Below are the code and all the weights of a small trained network. Each question names an input and a class and asks about switching units off, where a switched-off unit gives its printed mean instead of its output.

import numpy as np


def w(rows, s, z=0):
    codes = np.array(rows[::2]) - 128.0
    scale = np.full(codes.shape[1], s)
    scale[-1] = z or s
    return codes * scale


def f(y):
    return np.maximum(y, 0)


def log_softmax(a):
    a = a - a.max(-1, keepdims=True)
    return a - np.log(np.exp(a).sum(-1, keepdims=True))


def net(x, mask):
    res = np.array(x, float).reshape(1, 8) / 4 @ E
    y = f(res @ A[0][:, :-1].T + A[0][:, -1])
    res = res + np.where(mask, y, B[0][:, -1]) @ B[0][:, :-1]
    return log_softmax(res[-1] @ U[:, :-1].T + U[:, -1])


A, B = {}, {}
E = w([
[58,64,212,76,190,130,240,122,92],'x0',
[120,144,126,128,144,148,122,114,110],'x1',
[127,135,127,133,134,127,129,121,115],'x2',
[115,142,135,139,130,134,121,108,103],'x3',
[137,120,119,108,104,155,139,132,145],'x4',
[125,113,108,110,179,176,108,156,154],'x5',
[103,139,91,255,174,161,220,41,242],'x6',
[245,48,224,177,158,238,73,82,84],'x7',
],0.0086)
A[0] = w([
[109,175,55,183,84,124,71,125,186,254],'n1',
[43,97,149,106,166,124,174,131,150,138],'n2',
[189,125,176,192,141,152,148,76,166,110],'n3',
[20,107,45,158,131,121,243,112,165,143],'n4',
[123,47,220,63,125,179,160,140,64,109],'n5',
[219,57,177,233,179,173,164,50,176,54],'n6',
[224,161,63,154,95,131,57,138,108,247],'n7',
[115,192,79,156,121,117,179,150,191,149],'n8',
[41,82,250,95,151,148,227,165,134,231],'n9',
[42,195,91,1,104,69,95,216,72,232],'n10',
[236,63,186,98,85,167,66,173,67,176],'n11',
],0.0073,0.0035)
B[0] = w([
[65,148,92,196,92,120,109,184,183,200],'n1',
[197,95,150,94,223,156,131,90,165,179],'n2',
[115,74,39,119,48,110,120,149,114,187],'n3',
[162,116,205,184,202,151,128,82,222,209],'n4',
[144,195,148,71,150,82,147,169,44,212],'n5',
[121,65,37,62,108,103,158,140,91,225],'n6',
[83,93,158,224,58,205,12,90,197,219],'n7',
[86,167,130,188,182,173,123,172,202,179],'n8',
[246,92,156,107,199,175,152,116,68,230],'n9',
[150,1,40,89,102,69,118,72,110,251],'n10',
[156,132,199,186,166,147,48,116,112,250],'n11',
],0.008,0.013)
U = w([
[60,111,11,121,67,134,89,136,121,171],'0',
[145,133,255,164,152,173,84,38,182,182],'1',
[144,106,71,54,144,115,197,69,95,148],'2',
[138,189,214,94,148,152,129,191,60,3],'3',
[20,254,122,166,129,136,147,167,197,120],'4',
],0.0084,0.0017)

Each question gives the input, the list of numbers given to net, and the class t.
The units are the neurons (one row each of A and B). Each row of codes is followed by its name. A weight is (code - 128) times the scale printed after its matrix; where a second scale follows, it is the last column's (A, B and U).
mask holds one flag per neuron, in row order. A switched-off neuron (its flag False) gives its mean, the last column of its row in B, instead of its output. The means were averaged over made-up inputs and are rounded, as every weight is.
A unit's drop is (log p(t) with every unit on - log p(t) with that unit switched off) / (log p(t) with every unit on - log p(t) with every unit switched off).
The circuit of an input: a set's keep is (log p(t) with only the set's units on - log p(t) with every unit switched off) / (log p(t) with every unit on - log p(t) with every unit switched off). Starting from all 11 units, units are removed one at a time, each time the one whose removal leaves the highest keep (on an exact tie, the one counted first), for as long as the keep stays at least 0.8.
units of the circuit, in order: the units of the circuit, biggest drop first
unit that matters most: the unit with the biggest drop
k most important neurons: the k neurons with the biggest drops, biggest first
drop of u: that unit's drop, to one decimal
input [8,-4,0,8,0,-7,1,-8], class 1: units of the circuit, in order	n4
input [0,-3,7,-5,-6,-6,3,1], class 0: units of the circuit, in order	n11, n9
input [1,-8,4,-4,3,3,0,4], class 3: units of the circuit, in order	n10, n4, n7
input [2,-6,-6,-6,5,8,-7,-1], class 2: units of the circuit, in order	n10, n7
input [2,7,5,-2,4,7,0,1], class 3: 4 most important neurons	n10, n7, n4, n6
input [-1,3,-2,-7,2,-6,2,1], class 0: 2 most important neurons	n11, n4
input [8,3,-4,-6,7,-5,1,-5], class 1: 4 most important neurons	n4, n6, n3, n2
input [2,-1,8,5,-1,-6,-3,6], class 3: units of the circuit, in order	n5, n4
input [-8,-5,-1,2,8,6,7,-1], class 4: units of the circuit, in order	n10, n1
input [4,4,-2,-8,6,-1,1,-7], class 1: 3 most important neurons	n4, n6, n8
input [-1,8,6,1,-4,-7,8,0], class 4: 3 most important neurons	n10, n4, n8
input [-5,5,0,1,3,6,2,1], class 0: 2 most important neurons	n4, n11
input [-7,1,-6,-7,2,8,8,2], class 0: 2 most important neurons	n6, n3
input [2,2,1,-4,0,6,-8,7], class 3: units of the circuit, in order	n5
input [7,-6,4,7,6,-2,-3,1], class 3: 2 most important neurons	n5, n6
input [3,-7,5,-3,2,-4,1,-8], class 1: 2 most important neurons	n4, n6
input [-4,-1,-8,1,-3,8,1,3], class 0: 2 most important neurons	n4, n9
input [2,0,3,-1,5,-7,-3,4], class 3: 3 most important neurons	n5, n4, n7
input [2,3,-1,-4,1,8,-1,8], class 3: 3 most important neurons	n5, n10, n11
input [-4,6,-2,-1,-8,8,5,0], class 4: unit that matters most	n10
input [4,0,0,2,6,1,-2,4], class 3: drop of n10	0.1
input [-3,-8,-7,5,2,-7,7,-6], class 4: drop of n3	0.0
input [7,-1,-7,-2,4,-7,3,8], class 2: drop of n6	0.2
